Here is a tiny trained network, its code and every weight. The questions are about switching its units off for an input and a class, where a switched-off unit gives its printed mean instead of its output.

import numpy as np


def w(rows, s, z=0):
    codes = np.array(rows[::2]) - 128.0
    scale = np.full(codes.shape[1], s)
    scale[-1] = z or s
    return codes * scale


def f(y):
    return y / 2 * (1 + np.tanh(0.7978845608 * (y + 0.044715 * y**3)))


def log_softmax(a):
    a = a - a.max(-1, keepdims=True)
    return a - np.log(np.exp(a).sum(-1, keepdims=True))


def net(x, mask):
    res = np.array(x, float).reshape(1, 4) / 4 @ E
    y = f(res @ A[0][:, :-1].T + A[0][:, -1])
    res = res + np.where(mask, y, B[0][:, -1]) @ B[0][:, :-1]
    return log_softmax(res[-1] @ U[:, :-1].T + U[:, -1])


A, B = {}, {}
E = w([
[28,55,96],'x0',
[84,96,245],'x1',
[2,219,126],'x2',
[93,225,145],'x3',
],0.0053)
A[0] = w([
[141,137,135,10],'N0',
[93,141,133,153],'N1',
[84,161,131,166],'N2',
[133,129,107,135],'N3',
[6,149,88,155],'N4',
[131,163,101,129],'N5',
[110,122,95,174],'N6',
[161,156,132,158],'N7',
[156,148,150,53],'N8',
[157,161,138,46],'N9',
[206,81,76,252],'N10',
[59,177,101,156],'N11',
[70,134,113,111],'N12',
[146,143,131,76],'N13',
[117,98,201,138],'N14',
[64,90,90,97],'N15',
[197,137,116,133],'N16',
[95,84,72,118],'N17',
[174,106,127,129],'N18',
[113,124,129,129],'N19',
[134,119,143,208],'N20',
[125,110,91,198],'N21',
[101,95,84,108],'N22',
[166,123,90,139],'N23',
[156,167,109,70],'N24',
[150,106,110,198],'N25',
[63,153,148,219],'N26',
[127,150,135,166],'N27',
[90,71,158,103],'N28',
[96,130,195,175],'N29',
[142,115,140,172],'N30',
[117,112,157,140],'N31',
[116,111,182,150],'N32',
[106,94,176,131],'N33',
[80,62,61,113],'N34',
[120,157,131,249],'N35',
[68,145,132,163],'N36',
[112,103,179,143],'N37',
[80,73,89,122],'N38',
[154,173,102,80],'N39',
[146,136,133,22],'N40',
[225,86,121,196],'N41',
],0.013,0.0035)
B[0] = w([
[98,137,131,107],'N0',
[135,127,95,159],'N1',
[175,92,79,183],'N2',
[123,112,134,132],'N3',
[155,88,18,254],'N4',
[105,112,113,147],'N5',
[128,89,149,152],'N6',
[111,100,134,155],'N7',
[96,137,153,124],'N8',
[82,136,152,126],'N9',
[253,57,130,242],'N10',
[166,42,73,214],'N11',
[113,120,83,164],'N12',
[106,131,135,120],'N13',
[126,240,108,176],'N14',
[62,88,128,169],'N15',
[130,78,124,173],'N16',
[94,73,191,159],'N17',
[169,123,107,155],'N18',
[123,133,127,132],'N19',
[159,139,129,159],'N20',
[152,85,153,160],'N21',
[97,91,176,145],'N22',
[130,106,130,155],'N23',
[77,146,141,136],'N24',
[168,106,129,162],'N25',
[184,115,67,222],'N26',
[146,105,130,149],'N27',
[49,190,161,164],'N28',
[156,217,77,191],'N29',
[155,139,129,147],'N30',
[123,174,124,143],'N31',
[131,207,115,162],'N32',
[99,214,125,161],'N33',
[59,45,211,180],'N34',
[186,80,114,189],'N35',
[145,119,80,189],'N36',
[118,212,119,161],'N37',
[51,92,187,169],'N38',
[68,146,137,144],'N39',
[99,135,128,109],'N40',
[239,87,115,231],'N41',
],0.023,0.0059)
U = w([
[24,187,96,144],'0',
[133,148,204,164],'1',
[50,111,101,114],'2',
[166,142,88,140],'3',
[140,254,146,139],'4',
[83,178,146,26],'5',
[79,176,143,1],'6',
],0.0073,0.0072)

Each question gives the input, the list of numbers given to net, and the class t.
The units are the neurons (one row each of A and B). Each row of codes is followed by its name. A weight is (code - 128) times the scale printed after its matrix; where a second scale follows, it is the last column's (A, B and U).
mask holds one flag per neuron, in row order. A switched-off neuron (its flag False) gives its mean, the last column of its row in B, instead of its output. The means were averaged over made-up inputs and are rounded, as every weight is.
A unit's drop is (log p(t) with every unit on - log p(t) with that unit switched off) / (log p(t) with every unit on - log p(t) with every unit switched off).
The circuit of an input: a set's keep is (log p(t) with only the set's units on - log p(t) with every unit switched off) / (log p(t) with every unit on - log p(t) with every unit switched off). Starting from the 12 units with the biggest drops (on a tie, the unit counted first), units are removed one at a time, each time the one whose removal leaves the highest keep (on an exact tie, the one counted first), for as long as the keep stays at least 0.8.
units of the circuit, in order: the units of the circuit, biggest drop first
unit that matters most: the unit with the biggest drop
k most important neurons: the k neurons with the biggest drops, biggest first
drop of u: that unit's drop, to one decimal
input [0,-3,2,1], class 2: units of the circuit, in order : (N41 N10)
input [7,1,-1,4], class 0: units of the circuit, in order : (N10 N41)
input [4,-3,7,2], class 2: 3 most important neurons : (N10 N41 N15)
input [2,5,3,-1], class 0: 3 most important neurons : (N10 N41 N28)
input [5,-4,-8,-4], class 1: 2 most important neurons : (N34 N4)
input [7,-4,1,-8], class 2: unit that matters most : N15
input [-3,-5,4,-6], class 1: 2 most important neurons : (N4 N26)
input [2,4,4,-4], class 0: 2 most important neurons : (N10 N41)
input [-1,2,-1,2], class 4: drop of N4 : 0.2
input [3,3,-4,-3], class 1: drop of N4 : 0.2
input [-5,3,5,-4], class 4: drop of N41 : 0.1
input [2,-8,-3,0], class 1: drop of N4 : 0.3
